Below is a small trained network, with its code and all its weights. Each question gives an input and a class and asks what happens when units are switched off, that is, made to give their printed mean instead of their output.

import numpy as np


def w(rows, s, z=0):
    codes = np.array(rows[::2]) - 128.0
    scale = np.full(codes.shape[1], s)
    scale[-1] = z or s
    return codes * scale


def norm(h):
    return h / np.sqrt((h * h).mean(-1, keepdims=True) + 1e-5)


def f(y):
    return y / 2 * (1 + np.tanh(0.7978845608 * (y + 0.044715 * y**3)))


def log_softmax(a):
    a = a - a.max(-1, keepdims=True)
    return a - np.log(np.exp(a).sum(-1, keepdims=True))


def net(x, mask):
    res = np.array(x, float).reshape(1, 8) / 4 @ E
    u = 0
    for l in range(2):
        y = f(norm(res) @ A[l][:, :-1].T + A[l][:, -1])
        res = res + np.where(mask[u : u + 11], y, B[l][:, -1]) @ B[l][:, :-1]
        u += 11
    return log_softmax(norm(res)[-1] @ U[:, :-1].T + U[:, -1])


A, B = {}, {}
E = w([
[130,126,130,130],'x0',
[185,254,91,203],'x1',
[130,127,130,128],'x2',
[131,123,131,128],'x3',
[8,175,229,225],'x4',
[128,127,126,128],'x5',
[127,127,128,126],'x6',
[147,250,251,49],'x7',
],0.0055)
A[0] = w([
[66,80,104,226,86],'0.n1',
[110,82,110,52,125],'0.n2',
[127,125,125,123,118],'0.n3',
[195,45,70,142,65],'0.n4',
[173,179,94,2,107],'0.n5',
[187,75,5,106,143],'0.n6',
[186,113,116,163,43],'0.n7',
[178,185,145,30,151],'0.n8',
[65,144,78,181,129],'0.n9',
[214,229,67,222,251],'0.n10',
[164,145,193,146,115],'0.n11',
],0.0073,0.0034)
B[0] = w([
[196,8,141,129,177],'0.n1',
[131,92,182,169,161],'0.n2',
[136,131,126,132,126],'0.n3',
[50,157,133,77,175],'0.n4',
[254,44,148,128,184],'0.n5',
[40,223,96,26,225],'0.n6',
[105,138,76,132,120],'0.n7',
[182,52,187,113,186],'0.n8',
[153,33,146,145,157],'0.n9',
[216,170,111,188,254],'0.n10',
[81,128,126,77,135],'0.n11',
],0.0052,0.0058)
A[1] = w([
[110,141,180,89,65],'1.n1',
[91,148,71,90,97],'1.n2',
[180,124,68,154,96],'1.n3',
[40,130,186,65,19],'1.n4',
[137,117,106,23,86],'1.n5',
[119,124,161,130,65],'1.n6',
[184,123,69,175,112],'1.n7',
[135,43,120,255,74],'1.n8',
[147,148,119,87,93],'1.n9',
[102,138,63,227,2],'1.n10',
[159,126,82,132,56],'1.n11',
],0.01,0.0054)
B[1] = w([
[37,175,83,85,121],'1.n1',
[136,93,48,99,151],'1.n2',
[97,175,101,80,189],'1.n3',
[92,206,25,44,157],'1.n4',
[88,80,144,223,230],'1.n5',
[120,154,109,110,97],'1.n6',
[66,188,64,74,217],'1.n7',
[35,131,124,247,255],'1.n8',
[106,132,108,162,134],'1.n9',
[95,255,44,151,152],'1.n10',
[118,176,103,111,120],'1.n11',
],0.0069,0.0029)
U = w([
[93,41,48,60,89],'0',
[144,193,3,94,101],'1',
[56,53,168,194,215],'2',
[81,188,83,236,131],'3',
[181,47,211,60,145],'4',
[243,179,136,90,221],'5',
[42,180,180,41,184],'6',
[149,224,231,187,8],'7',
],0.02,0.0017)

Each question gives the input, the list of numbers given to net, and the class t.
The units are the neurons (one row each of A and B). Each row of codes is followed by its name. A weight is (code - 128) times the scale printed after its matrix; where a second scale follows, it is the last column's (A, B and U).
mask holds one flag per neuron, layer by layer. A switched-off neuron (its flag False) gives its mean, the last column of its row in B, instead of its output. The means were averaged over made-up inputs and are rounded, as every weight is.
A unit's drop is (log p(t) with every unit on - log p(t) with that unit switched off) / (log p(t) with every unit on - log p(t) with every unit switched off).
The circuit of an input: a set's keep is (log p(t) with only the set's units on - log p(t) with every unit switched off) / (log p(t) with every unit on - log p(t) with every unit switched off). Starting from the 12 units with the biggest drops (on a tie, the unit counted first), units are removed one at a time, each time the one whose removal leaves the highest keep (on an exact tie, the one counted first), for as long as the keep stays at least 0.8.
circuit, biggest first: the units of the circuit, biggest drop first
most important unit: the unit with the biggest drop
top k neurons: the k neurons with the biggest drops, biggest first
k most important neurons of layer l: the k neurons of layer l with the biggest drops, biggest first
drop when u is switched off: that unit's drop, to one decimal
input [2,0,5,-5,-7,2,-3,1], class 4: circuit, biggest first	0.n5, 0.n8
input [5,7,-8,6,0,2,2,6], class 5: circuit, biggest first	1.n8, 1.n5
input [4,2,-6,5,0,-6,-8,-8], class 1: circuit, biggest first	1.n5, 1.n7
input [-1,-1,1,2,7,-8,-3,8], class 6: most important neuron of layer 1	1.n4
input [8,2,-2,0,0,8,-6,7], class 5: circuit, biggest first	1.n8, 1.n5
input [-5,2,1,-3,0,-5,-3,4], class 5: circuit, biggest first	1.n8, 0.n6
input [0,8,-5,-6,0,-3,6,-2], class 1: top 4 neurons	1.n7, 1.n5, 1.n3, 0.n2
input [8,-4,-5,-4,3,-2,1,1], class 6: top 3 neurons	1.n4, 0.n10, 0.n5
input [-4,0,-4,-6,0,-7,6,6], class 4: 3 most important neurons of layer 0	0.n8, 0.n6, 0.n5
input [0,0,-7,8,2,7,2,1], class 6: top 2 neurons	0.n10, 0.n6
input [-2,5,1,2,0,-1,2,-4], class 1: 2 most important neurons of layer 0	0.n6, 0.n2
input [-6,1,-5,-2,-3,-4,3,1], class 5: top 3 neurons	0.n10, 0.n1, 0.n9
input [-7,0,-3,7,0,1,-6,5], class 4: 2 most important neurons of layer 0	0.n8, 0.n6
input [-4,6,-8,4,0,3,2,0], class 1: most important unit	1.n7
input [2,-3,-5,-8,-7,-5,-5,6], class 4: drop when 0.n6 is switched off	0.0
input [1,-1,-8,-3,3,8,-6,4], class 6: drop when 0.n10 is switched off	0.3
input [2,-1,-7,-3,6,7,-2,2], class 6: drop when 0.n10 is switched off	1.0
input [-3,0,2,-1,4,8,-1,2], class 6: drop when 0.n5 is switched off	0.1
